Here is a tiny trained network, its code and every weight. The questions are about switching its units off for an input and a target symbol, where a switched-off unit gives its printed mean instead of its output.

import numpy as np


def w(rows, s, z=0):
    codes = np.array(rows[::2]) - 128.0
    scale = np.full(codes.shape[1], s)
    scale[-1] = z or s
    return codes * scale


def f(y):
    return y / 2 * (1 + np.tanh(0.7978845608 * (y + 0.044715 * y**3)))


def softmax(a):
    e = np.exp(a - a.max(-1, keepdims=True))
    return e / e.sum(-1, keepdims=True)


def log_softmax(a):
    a = a - a.max(-1, keepdims=True)
    return a - np.log(np.exp(a).sum(-1, keepdims=True))


def net(x, mask):
    ids = ['αγδεζηθλμξπσφψω'.index(c) for c in x.split()]
    T = len(ids)
    res = E[ids] + P[:T]
    u = 0
    for l in range(2):
        q, k, v = (res @ M[l].T for M in (Q, K, V))
        z = softmax(np.where(np.tri(T) > 0, q @ k.T / 4**0.5, -1e9)) @ v
        res = res + np.where(mask[u], z, O[l][:, -1]) @ O[l][:, :-1]
        u += 1
        y = f(res @ A[l][:, :-1].T + A[l][:, -1])
        res = res + np.where(mask[u : u + 8], y, B[l][:, -1]) @ B[l][:, :-1]
        u += 8
    return log_softmax(res[-1] @ U[:, :-1].T + U[:, -1])


Q, K, V, O, A, B = {}, {}, {}, {}, {}, {}
E = w([
[173,67,80,94,139,115],'α',
[32,147,47,125,121,119],'γ',
[136,112,195,75,148,89],'δ',
[91,83,23,178,144,68],'ε',
[111,166,191,51,179,90],'ζ',
[141,55,150,82,202,137],'η',
[167,151,112,79,140,126],'θ',
[129,64,211,218,145,157],'λ',
[39,54,144,171,110,132],'μ',
[175,91,81,217,165,174],'ξ',
[111,250,85,130,186,115],'π',
[143,44,162,99,150,59],'σ',
[155,111,60,74,170,132],'φ',
[83,190,97,132,138,214],'ψ',
[117,90,136,65,208,118],'ω',
],0.014)
P = w([
[150,115,173,77,74,171],'0',
[93,112,123,58,219,91],'1',
[83,124,120,80,213,90],'2',
[69,135,110,97,230,94],'3',
[62,135,96,120,232,98],'4',
[52,151,92,138,238,98],'5',
[46,157,81,158,236,105],'6',
[40,162,78,175,241,117],'7',
[28,174,59,193,254,107],'8',
],0.0085)
Q[0] = w([
[161,110,181,171,19,119],'0.h1',
[171,140,140,143,116,91],'0.h1',
[162,107,195,196,31,166],'0.h1',
[178,140,186,193,3,170],'0.h1',
],0.016)
K[0] = w([
[175,97,145,36,110,88],'0.h1',
[142,139,141,100,154,113],'0.h1',
[205,84,158,24,93,124],'0.h1',
[193,99,126,8,100,130],'0.h1',
],0.018)
V[0] = w([
[249,176,54,185,148,85],'0.h1',
[205,89,197,121,199,216],'0.h1',
[100,173,68,44,97,203],'0.h1',
[136,1,94,125,89,120],'0.h1',
],0.008)
O[0] = w([
[254,54,116,54,143,158,69],'0.h1',
[157,158,139,243,163,220,1],'0.h1',
[58,92,88,87,118,179,109],'0.h1',
[140,135,39,210,122,72,57],'0.h1',
],0.0094,0.0026)
A[0] = w([
[106,202,47,75,152,182,132],'0.n1',
[89,91,67,148,74,76,14],'0.n2',
[149,137,88,74,153,62,76],'0.n3',
[255,106,149,62,148,79,87],'0.n4',
[180,214,78,149,159,111,155],'0.n5',
[180,134,148,135,52,160,170],'0.n6',
[170,193,177,58,212,59,4],'0.n7',
[109,61,65,211,176,147,1],'0.n8',
],0.0082,0.0092)
B[0] = w([
[141,28,187,123,128,90,252],'0.n1',
[254,170,139,91,203,169,176],'0.n2',
[65,214,119,125,129,169,240],'0.n3',
[138,190,81,158,182,127,210],'0.n4',
[102,68,192,155,128,143,202],'0.n5',
[129,153,40,96,71,134,116],'0.n6',
[200,52,33,159,111,138,190],'0.n7',
[158,221,125,50,127,114,144],'0.n8',
],0.0077,0.0047)
Q[1] = w([
[121,115,130,133,188,84],'1.h1',
[107,69,119,164,252,85],'1.h1',
[141,199,143,107,58,141],'1.h1',
[158,192,144,121,74,158],'1.h1',
],0.015)
K[1] = w([
[127,128,125,132,43,174],'1.h1',
[135,155,114,123,15,162],'1.h1',
[116,79,127,105,255,92],'1.h1',
[109,120,138,119,199,97],'1.h1',
],0.015)
V[1] = w([
[155,75,38,193,202,151],'1.h1',
[123,42,86,72,196,100],'1.h1',
[43,163,145,111,250,114],'1.h1',
[128,101,146,114,115,254],'1.h1',
],0.01)
O[1] = w([
[106,133,86,165,218,92,156],'1.h1',
[109,29,101,142,128,116,108],'1.h1',
[131,131,86,176,8,107,136],'1.h1',
[107,140,93,113,136,219,254],'1.h1',
],0.013,0.0054)
A[1] = w([
[136,106,79,147,38,171,172],'1.n1',
[152,15,116,152,90,71,85],'1.n2',
[167,149,99,109,38,138,54],'1.n3',
[112,204,124,105,170,177,3],'1.n4',
[101,30,116,156,197,131,92],'1.n5',
[146,136,132,140,44,175,79],'1.n6',
[75,129,240,136,135,102,139],'1.n7',
[112,112,213,254,134,183,142],'1.n8',
],0.0089,0.017)
B[1] = w([
[69,177,199,205,171,174,226],'1.n1',
[109,197,81,27,159,113,171],'1.n2',
[150,92,1,61,157,100,158],'1.n3',
[15,21,156,154,101,82,168],'1.n4',
[191,158,132,172,28,152,248],'1.n5',
[220,74,114,130,127,99,174],'1.n6',
[141,116,143,150,53,176,177],'1.n7',
[118,97,124,19,173,34,201],'1.n8',
],0.0087,0.014)
U = w([
[61,130,120,252,87,117,164],'α',
[140,198,146,138,146,229,31],'γ',
[133,3,71,210,111,146,127],'δ',
[169,86,134,13,154,179,167],'ε',
[83,35,170,157,81,174,181],'ζ',
[186,232,183,89,93,166,88],'η',
[38,70,91,55,74,107,67],'θ',
[163,205,169,143,89,114,115],'λ',
[154,63,232,130,150,76,250],'μ',
[90,55,128,186,178,144,33],'ξ',
[143,35,94,126,91,53,147],'π',
[167,112,98,156,44,159,171],'σ',
[220,160,161,204,190,171,173],'φ',
[119,194,27,122,161,137,131],'ψ',
[102,198,192,103,174,138,3],'ω',
],0.0062,0.0042)

Each question gives the input, a string of symbols that net reads in full, and the target symbol t.
The units are the heads (4 rows each of Q, K, V and O) and the neurons (one row each of A and B). Each row of codes is followed by its name. A weight is (code - 128) times the scale printed after its matrix; where a second scale follows, it is the last column's (O, A, B and U).
mask holds one flag per unit, layer by layer, with each layer's heads first. A switched-off unit (its flag False) gives its mean, the last column of its rows in O or B, instead of its output. The means were averaged over made-up inputs and are rounded, as every weight is.
A unit's drop is (log p(t) with every unit on - log p(t) with that unit switched off) / (log p(t) with every unit on - log p(t) with every unit switched off).
The circuit of an input: a set's keep is (log p(t) with only the set's units on - log p(t) with every unit switched off) / (log p(t) with every unit on - log p(t) with every unit switched off). Starting from the 12 units with the biggest drops (on a tie, the unit counted first), units are removed one at a time, each time the one whose removal leaves the highest keep (on an exact tie, the one counted first), for as long as the keep stays at least 0.8.
units of the circuit, in order: the units of the circuit, biggest drop first
top k neurons: the k neurons with the biggest drops, biggest first
k most important neurons of layer l: the k neurons of layer l with the biggest drops, biggest first
input θ σ ζ α α φ ε α, target ε: units of the circuit, in order	(1.h1; 0.h1)
input η δ ω ψ γ ε α ξ δ, target ψ: units of the circuit, in order	(0.h1; 0.n1; 1.h1)
input σ ω μ γ μ π ζ λ θ, target μ: most important neuron of layer 0	(0.n5)
input λ ψ θ σ, target ω: units of the circuit, in order	(1.h1; 0.h1)
input π ω ζ ω, target ζ: units of the circuit, in order	(1.h1; 0.h1; 1.n1)
input ω λ μ η ψ α μ σ θ, target α: units of the circuit, in order	(1.h1; 0.h1)
input π ψ γ π θ φ θ γ, target ζ: top 3 neurons	(1.n1; 0.n1; 1.n8)
input ε η ψ ξ, target π: units of the circuit, in order	(1.h1; 1.n1)
input ε α η δ ξ λ θ, target π: units of the circuit, in order	(1.h1; 1.n1)
input ψ μ ξ, target γ: 2 most important neurons of layer 1	(1.n1; 1.n4)
input ω θ δ ζ ε φ η θ σ, target α: top 2 neurons	(0.n7; 1.n8)
input α ε α θ ξ π δ λ ζ, target μ: 4 most important neurons of layer 0	(0.n5; 0.n4; 0.n2; 0.n8)
input ζ θ γ λ η ε, target σ: 2 most important neurons of layer 1	(1.n6; 1.n3)
input γ ψ π μ θ ε, target θ: units of the circuit, in order	(1.h1; 0.h1; 1.n2)
input γ ω φ ε θ μ ζ, target θ: 2 most important neurons of layer 1	(1.n2; 1.n5)
input ε θ δ λ φ, target π: 2 most important neurons of layer 1	(1.n8; 1.n1)
input ξ ζ ξ, target ξ: units of the circuit, in order	(1.n4; 1.h1; 0.h1)
input ω θ ε θ, target ψ: most important neuron of layer 1	(1.n5)
input ε π γ θ δ ζ γ ξ λ, target π: top 2 neurons	(1.n8; 1.n1)
input σ γ ξ π, target μ: units of the circuit, in order	(1.h1; 0.n1)
input ε η α γ θ ω η, target π: top 2 neurons	(1.n1; 1.n5)
input ξ σ γ ζ ζ ω σ σ ε, target ξ: top 3 neurons	(1.n4; 0.n3; 0.n6)
input γ λ γ ε ζ θ, target θ: top 2 neurons	(1.n2; 1.n5)
